In the rows, zero is written as 128.
Each row of numbers belongs to one of the elements below and depends on some of the facts about them. Some rows are named. Which element is each other row?

Some facts about the elements:
{stedu zader stobra drutras nosi rozes skuva magritru nagoplum flugobik tradrevi didil tuskel furul plasistak ropidro klegrus boro kladi busel grotil plitugrol} kluvik b
{nustem plizu kivu flaklak brapo pugas skepun mubil sobem grogu grobragres lema grivol liflam brirem skapim mibin kudis drefidar tivitros kamur togrer mefla foton bisa replu skiplo fetin ruple fatefle tebran klakle skesupul bavu testos kluskas ruge plisa brapom brodem braflinin sasten fleso stostom sidrer gilam depe plalun} kluvik a
{garok delol flale greplo kugren zutim tefer vevi badram zuneplos flife} kluvik c
{devogam digren drabrin zirulo ketrepan notredre gropo pevi} kluvik d
stedu vorir [ketrepan]
nustem vorir [kluskas brapom]
zader vorir [drefidar]
stobra vorir [flale tradrevi]
plizu vorir [kluskas zutim fatefle tuskel]
kivu vorir [kluskas]
flaklak vorir [kugren badram]
brapo vorir [kladi brapom]
pugas vorir [drefidar]
skepun vorir [skiplo tradrevi]
mubil vorir [ketrepan sobem]
garok vorir [delol]
devogam vorir [drefidar]
drutras vorir [kluskas]
nosi vorir [rozes]
grogu vorir [boro]
delol vorir [fatefle brapo]
grobragres vorir [kivu greplo brirem nagoplum]
lema vorir [tefer]
grivol vorir [tefer drutras zuneplos]
flale vorir [drefidar brapom]
rozes vorir [pugas ropidro skiplo]
liflam vorir [boro]
drabrin vorir [kluskas]
greplo vorir [boro nagoplum]
kugren vorir [sobem klakle]
skapim vorir [skesupul]
mibin vorir [didil tuskel]
kudis vorir [replu]
drefidar vorir [ruge]
tivitros vorir [stedu]
kamur vorir [flale nustem]
magritru vorir [kivu flale]
mefla vorir [kluskas lema]
flugobik vorir [ruge ruple]
foton vorir [skiplo]
bisa vorir [ketrepan]
tradrevi vorir [furul nagoplum]
skiplo vorir [kluskas]
zirulo vorir [kivu]
fetin vorir [fatefle gropo]
ruple vorir [notredre kluskas ketrepan]
fatefle vorir [zutim]
furul vorir [nagoplum]
ketrepan vorir [fatefle]
klakle vorir [tefer tuskel]
zutim vorir [kluskas kivu]
plasistak vorir [zutim flale lema liflam tradrevi]
notredre vorir [tuskel]
tefer vorir [kivu plitugrol]
testos vorir [kivu]
vevi vorir [kluskas drutras]
ruge vorir [ketrepan]
plisa vorir [plizu plasistak]
gropo vorir [ruple]
braflinin vorir [liflam skuva]
sasten vorir [kluskas tefer mubil]
klegrus vorir [bavu brirem]
kladi vorir [lema]
pevi vorir [tefer ruge sobem]
fleso vorir [notredre gropo liflam]
busel vorir [drefidar pevi kudis]
stostom vorir [tebran]
sidrer vorir [plizu skepun pevi]
plitugrol vorir [notredre kluskas kivu sobem tuskel]
zuneplos vorir [tuskel]
gilam vorir [delol]
depe vorir [tefer replu]
plalun vorir [stedu togrer]
stedu gruflar [pugas]
zader gruflar [drutras]
flaklak gruflar [stobra]
nosi gruflar [fleso]
grogu gruflar [sobem]
grobragres gruflar [liflam kudis]
skuva gruflar [stobra drefidar]
skapim gruflar [fatefle]
flugobik gruflar [garok]
foton gruflar [fleso]
bisa gruflar [liflam]
zirulo gruflar [notredre boro]
tuskel gruflar [mubil]
fetin gruflar [mibin]
ruple gruflar [brapo kudis]
tefer gruflar [kivu brapo testos]
gropo gruflar [klegrus]
braflinin gruflar [mibin]
stostom gruflar [plizu ropidro kugren kudis]
sidrer gruflar [gilam]
flife gruflar [drutras]

Some elements and their rows:
[158 114 135 122 133 122 136 164 137 166 127 113  94 134 142 119 156 111
  98 152 131 107  86 142  92 108] -> nustem
[134  75 112 117 118 144 128 123 126  73  60 129 104 167 128  89 147 118
 110 167  81 190 163 144 111 136] -> ruge
[137 178 133 108 159 153 147 106 137 137 137 153 168 145  99 136 141 131
 107  90  89  93 128 124 120 135] -> rozes
[161 124 112 105 133 110 136 158 148 182 117 101 118 155 141  97 146 124
  92 144 114  75  63 172  79 104] -> skiplo
[121 146 142 114 120 126 143  91 139 136 114 125 101 178 171 128 134 128
  96  67 109  65 137 153 110 131] -> skepun
[127 123 154 133 107 152 129 156 125 128 129 133  81 126 171 149 152  99
 108 106 145 113 113 110 110 130] -> brapo
[135 112 152 154 138 149 121 144 114 138 132 128 123 137 190 104  86 139
 138 121 152 135 137 109 154 109] -> replu
[124 129 145 131 110 127 126 129 131 119 125 119  90 129 150 134 134 107
 123 118 134 107 118 128 117 133] -> plisa
[132  84  90 145 148 124 121 130 133 146 164 137 152 142 137 147  87 168
 108 110 148 159 132  93 175 120] -> badram
[ 92  94 104 132 144 105 146 149 129 120 126 134 123 106  87 128 130 126
 147 100 105 154 153 123  88 136] -> gropo
[115 116 152 142 112 118 135 112 125 117 107 100 101 102 133 131 137 121
 138 120 133 139 102 124 109 129] -> fleso
[126 142 156 135  88 103 129 118 124 129 108 106 123 142 142 140 122 140
 146 155 160 110 168 163 140 158] -> grobragres
[142 105 159 156 137 140 123 151 130 138 131 123 117 141 171 108  82 151
 141 128 152 148 144 116 157 108] -> brirem
[126 127 110 124 104 121 126 148 107 134 119 107 140 128 159  95 151 110
 111 159 128 107  96 144  99 109] -> sasten
[171 166  99  98 154 126 142 162 160 174 147 122 180 111  72 101 155 126
 100 157 108 119  55 146  78 114] -> drutras
[139 190  95  97 131 108 114 117 133 129 140 124 177  96  48 114 123 116
 173 186 130 125  91 162 147 121] -> plitugrol
[111 112 176 164 110 109 144 115 113 127  98  90 125  90 141 139 134 126
 131 127 143 153 120 112 103 150] -> grogu

Which element is each row?
No name comes twice in this set of rows, the named rows included.
[ 55 113  97 103 170  88 120  94 133 111 142 118 102  90  54 118  92 109
 200  89 107 114 104 156 132  83]  notredre
[120 130  65 122  85 133 127 145 158 105 175 161  71 127 127 208 137 113
  90  75 142 141 120  97 130 147]  delol
[127 117 164 126 124 134 129 128 122 130 120 121  91 131 150 142 150 113
 122 138 136 103 136 131 122 128]  kamur
[144 147 137 122  79 106 107 140 108 125 125 114 108 124 130 132 140 120
 154 200 173 119 163 169 145 151]  testos
[115 118  75 119 114 122 133 114 138 122 153 142 119 127 120 186 144 128
  95 102 139 127 118 105 135 142]  garok
[139 151 151 108 168 157 137 107 105 127 136 148 161 117  81 140 167 119
 131 148 100 122 142 119 137 137]  busel
[141 125 118 121 109 124 133 158 123 150 118 116 121 127 157 103 152 107
 101 146 133 100  85 144  87 112]  mefla
[139 190 143 120 141 142 139 106 141 129 140 148 161 134  96 144 140 134
 121  97 114 103 149 126 131 158]  stobra
[172 100 125 127 145 126 120 186 153 185 134 108 116 138 156  81  96 144
 122 158 145 134  73 146 112  84]  kluskas
[130  77 124  98 168 138 136  98  98 154 165 151 100 140  90 218 185 125
 102 163 134 111 151 105 155 139]  flale

Now the same elements, written a new way:
Some rows with their names:
[128 144 126 135 121 130 109 127 123 126 141 116 158 135 117 132 129 134
 138 148 138 130 146 127 129 117 103 129 127 134 142 130] -> grivol
[139 114 125 130 132 119 119 125 152 145 136 112  82 121 140 102 117 108
 127 125 109 142 126 127 140 129 151 120 125 114  89 127] -> stobra
[127 128 127 103 115 140 136 135  73 130 125 125 174 150 145 158 135 122
 130 134 127  99 179 111 136 144  90 133 125 139 152 142] -> replu
[125 138 127 126 115 133 125 128 118 129 132 123 161 134 125 139 134 131
 133 138 146 123 138 123 128 129 110 130 127 135 146 127] -> kivu
[123 132 129 117 114 137 136 130 104 129 127 134 154 138 128 152 137 139
 128 125 146 115 129 116 124 135 108 130 129 137 147 122] -> kluskas
[136 142 128 165 140 103 103 140 126 106 122 138 106 116 132  99 117 129
 127 122 123 114 150 139 122 133 131 129 115 117 143 136] -> drabrin
[128 131 134 120 150 128 112 119 122 108 161 143 123 121 104 105 128  98
 128  78 105 168 119 157  79 136 199 121 123 132  68 128] -> garok
[141 113 120 124 132 121 122 131 139 143 135 104  91 123 142 109 110 106
 131 135  92 130 146 130 141 126 142 120 131 118  79 138] -> zader
[125 134 128 126 120 132 123 128 126 129 139 131 157 137 117 142 133 129
 135 129 141 120 130 120 124 126 116 128 126 136 138 120] -> fatefle
[126 130 126 139 126 128 117 126 139 123 134 122 168 138 114 129 121 129
 142 151 127 128 134 124 122 113 108 128 128 130 141 128] -> bisa
[136 147 129 165 143 107 102 139 126 107 118 137 109 114 135  96 114 125
 127 123 122 114 159 140 124 135 134 131 115 116 151 135] -> zirulo
[122 131 127 161 129 159  85 131 138 121 150 126 148 144 113 156 127 154
 117 137 137 135  50 119 143  78 165 131 122 118 194 166] -> flaklak
[137  92 142 106 112 123 165 128 183 143 128 158  45 123 145  88 161 108
 116 122 152 132  68 112 165 143 118 123 118 115 179 116] -> skuva
[125 138 129 133 125 125  98 125 134 128 173 134 167 131 100 134 125 106
 143  86 144 138 107 124  94 118 134 120 115 132 110 101] -> gilam
[127 129 125 112 117 134 126 134  94 128 131 116 177 148 138 147 130 116
 136 146 123 109 178 116 135 131  92 133 125 136 140 149] -> kudis
[102 127 116 163 155  78 144 115 135 145 156 133 123  86 105 196 152 146
 136 117  69 173 236 122 151  80  34 150 104 131 119 153] -> skapim
[125 133 122 118 111 134 135 136 127 126 135 121 137 124 119 149 128 140
 134 131 154 108 124 131 126 121 111 132 133 136 128 130] -> skiplo

Name these rows:
No name comes twice in this set of rows, the named rows included.
[131 135 133 114 146 134 133 119  95 110 118 135 111 127 127 121 139 131
 116 139 108 155 142 155 112 147 169 130 139 134  97 148]  zuneplos
[125 126 134 127 104 129 133 126 183 123 148 138 127 126 114 104 151 117
 140 149 173 139 112 129 143 116  82 132 113 121 211 133]  braflinin
[128 139 119 127 112 128 123 135 149 123 146 109 136 118 111 143 121 135
 140 138 151 117 127 137 123 114 101 131 132 130 120 137]  foton
[121 137 125 137 144 133 127 111 161 164  94  99 113  94 158  82 104 115
 124 109 126 142 103 141 134 123 186 131 129 113 103  82]  klegrus
[133 130 131 153 141 108 122 141 122 103 103 153 116 124 136 108 115 130
 124 114 113 104 139 129 120 138 130 129 121 120 146 129]  ketrepan
[111 146 130 116 121 146 143 120 125 144  99 121 175 115 144 135 132 137
 125 113 165 113 115 125 127 131 129 140 126 133 166  91]  brirem
[138 117 132 123 136 127 138 124 109 147 113 130  77 129 145 127 131 133
 114 127 115 129 101 114 143 148 146 116 139 128  93 111]  tuskel
[138 136 124 151 137 105 110 147 123 104 118 131 109 118 140 104 108 119
 129 121 110  99 174 142 126 134 119 133 118 114 134 151]  devogam
[137 104 118  94 116 125 171 143 141 142 116 120  40 102 140 152 117 140
 112  92 126  98  88 127 136 142 147 122 146 126  54 125]  ropidro
[121 113 137 133 155 177 111 130 107 106 126 148  95 138 129 157 143 161
  85 109 103 157  18 138 135 103 249 133 129 116 172 198]  badram

The same elements again, as new rows of numbers:
Some rows with their names:
[113 207 155 108 108 190 121 132  97  78 157 179 128  81 191 134 111  88
  81 230 149  68  99 155 104  58  91 121 134 124 128 172 151] -> tebran
[113  59 209 164 134 196 170 113 107 130 130 105 118 154 125 123  81 146
 166 104 125  82 149  93 178 147  99 125 127 147 139 121 184] -> rozes
[127  66 193 156 126 183 166 109 112 138 131 116 122 160 129 126  92 139
 165 116 125  87 137  96 155 156 114 124 142 136 142 125 183] -> nosi
[125 114 150 100 127  99 150  86 116 105 123 134 145 190 168 126 147 110
 121 131 161 119 132 122 115  91  98 150 121 126 127 113 141] -> skiplo
[104 208  90 155 151 120 115 149 128 146 121 122 129 160 126 122 130  88
 122 167 123  97 132 171  75 119  98 167  83 130 104 145 122] -> replu
[118  93 126 190  93 146 164 159 143 130 136 138  89  83 133 119 120 114
 139 113 153  80 120  51 173 117 140 131 123 100 126 128 134] -> furul
[115  69 123 172  83 177 139 129 140 158 125 103  96 104 102 102 102 173
 149 115 137 110 106  74 191 133 143 108 118 140 137 111 154] -> stobra
[188 135 107 144 102 158 123 118  99 125 115 116 109 104 118 125 157 127
 100 174 169 132 109  93 128 115 156  90 104 104 114 112 106] -> grogu
[154 113  79 180 122 129 154 146  90 109 129 124 125  76 129 155 128  83
 134 111 152 136 125  32 158 110 173 103 136 172 146 142  97] -> greplo
[148  92 135  96 147  94 129 105 124  97 120 149 166 129 138 121  95 175
 141  69 146 110  87 129 164 157 107 126 149 104 130 143 168] -> drabrin
[158 108 153  75  97 132 113  84 140 129 126 111 125 146 105 134 156 159
 110 136 127 185 134 158 131 149 156  93 131 127 130 101 113] -> fetin
[115 154 130  84 127  92 104 104 166 128 144 148 155 147 124 130 163 118
 129 122 145 149 141 167 123  96 140 149 119 131 147 114 102] -> fatefle
[154 158 134  95 189 113 114 117 129 100 152 171 176 117 103 131 135 122
 154  66 152 104 123 124 140 176 144 126 146  63 160 144 141] -> gropo
[154 134 165  77 113 110 117 106 142 124 124 113 141 162 118 136 159 139
 128 115 123 168 148 155 108 156 138 119 132 106 136 106 123] -> ruple
[130 133 122 108 203  86 118 168  75  99 132 123 156 133 137 135 115 100
 148 115  87 190 138  98 108 172 103 148 145 143 135 131 100] -> zuneplos
[131 142 132 137 173 132 149 134  87 119 135 129 130  66 145 159  87  72
 140 125 104 129 128 115 135 113 153 121 169 180 132 163 114] -> flife
[115  66 124 160  86 142 132 137 125 158 127 105 109 100 117  92 115 161
 146 113 127 123 113  81 182 169 136 123 125 123 141 103 145] -> plasistak

Which element is each row?
No name comes twice in this set of rows, the named rows included.
[107 171 101 142 203 109 133 180  86 121 128 145 141 114 138 158 109  77
 158 116  82 143 135 118  89 145 105 153 160 141 137 160  83]  badram
[133 175 153 104 115 144 124 113 174 130 149 149 136 121 121 169 160  92
 133 104 130 123 162 180 116  91 174 108 147 143 135 134 109]  togrer
[168 169 102 132 133 130 111 116 106 130 133 134 110  99 123 117 182  82
 112 167 198 129 136  99 128 110 157 134  99  71 137 128 111]  liflam
[167  93 106 164  45 123 147 133 140 126 104 122 117 129 127 140 131 183
  85 157 151 155  92 108 120 119 162  76 109 158 101 117 118]  grobragres
[127 119 163 157 140 165 151 162 133 140 139 142  93  47 138 123  86 120
 122 143 103  71 147 105 173 130 124 135 149 101 126 141 140]  grotil
[116  66 151 143 123 120 127 178 133 122 124 134 106 145 107  98 111 179
 144 126  83 158 127 106 133 195  82 133 145 100 133 103 135]  plitugrol
[132  92 180 139 104 173 126 146 150 143 131 126 113 128  85 123 113 164
 170 102  76 125 136 110 162 196 133 110 154 114 142 110 131]  flugobik
[107 178  99 160 128 139 122 150 113 156 110 102 139 154 109 128 128 122
 119 166 105 113 119 180  77 109 116 126 102 141 106 133 126]  kudis
[140 160 128 135 176 146 146 133 110 103 125 164 150  57 141 132  70 118
 116 106 133  69 103 133 139 133 133 113 150 104 116 189 153]  digren
[139 148 129 150 174 120 128 141 115 130 125 138 178 139  89 139 116 159
 164  41 130 109 104 145 109 172 124 112 135 106 130 150 156]  pevi
[ 97 136 162 128 184 120 123 177 121 108 137 150 105  97 131 107 117 100
 144 144  96 117 152 103 144 166  69 188 148  46 129 127 124]  didil
[153 165 122 123 120 134 139 115 123 118 124 131 119  92 158 127 118  99
  87 194 125 111 138 156 121 103 149 131 129 128 111 149 127]  brodem
[ 92 144  77 150 191  90 123 170  99 117 136 139 146 149 138 143 121  82
 158 104 107 171 125 115 103 151  94 169 146 162 148 130  85]  tefer
[ 87 156  94  93 139 110 103  79 142 162 143 128 135 136 143 114 135 100
 131 154 170 125 117 161 138  56 126 172  95 144 143 115 121]  brapom

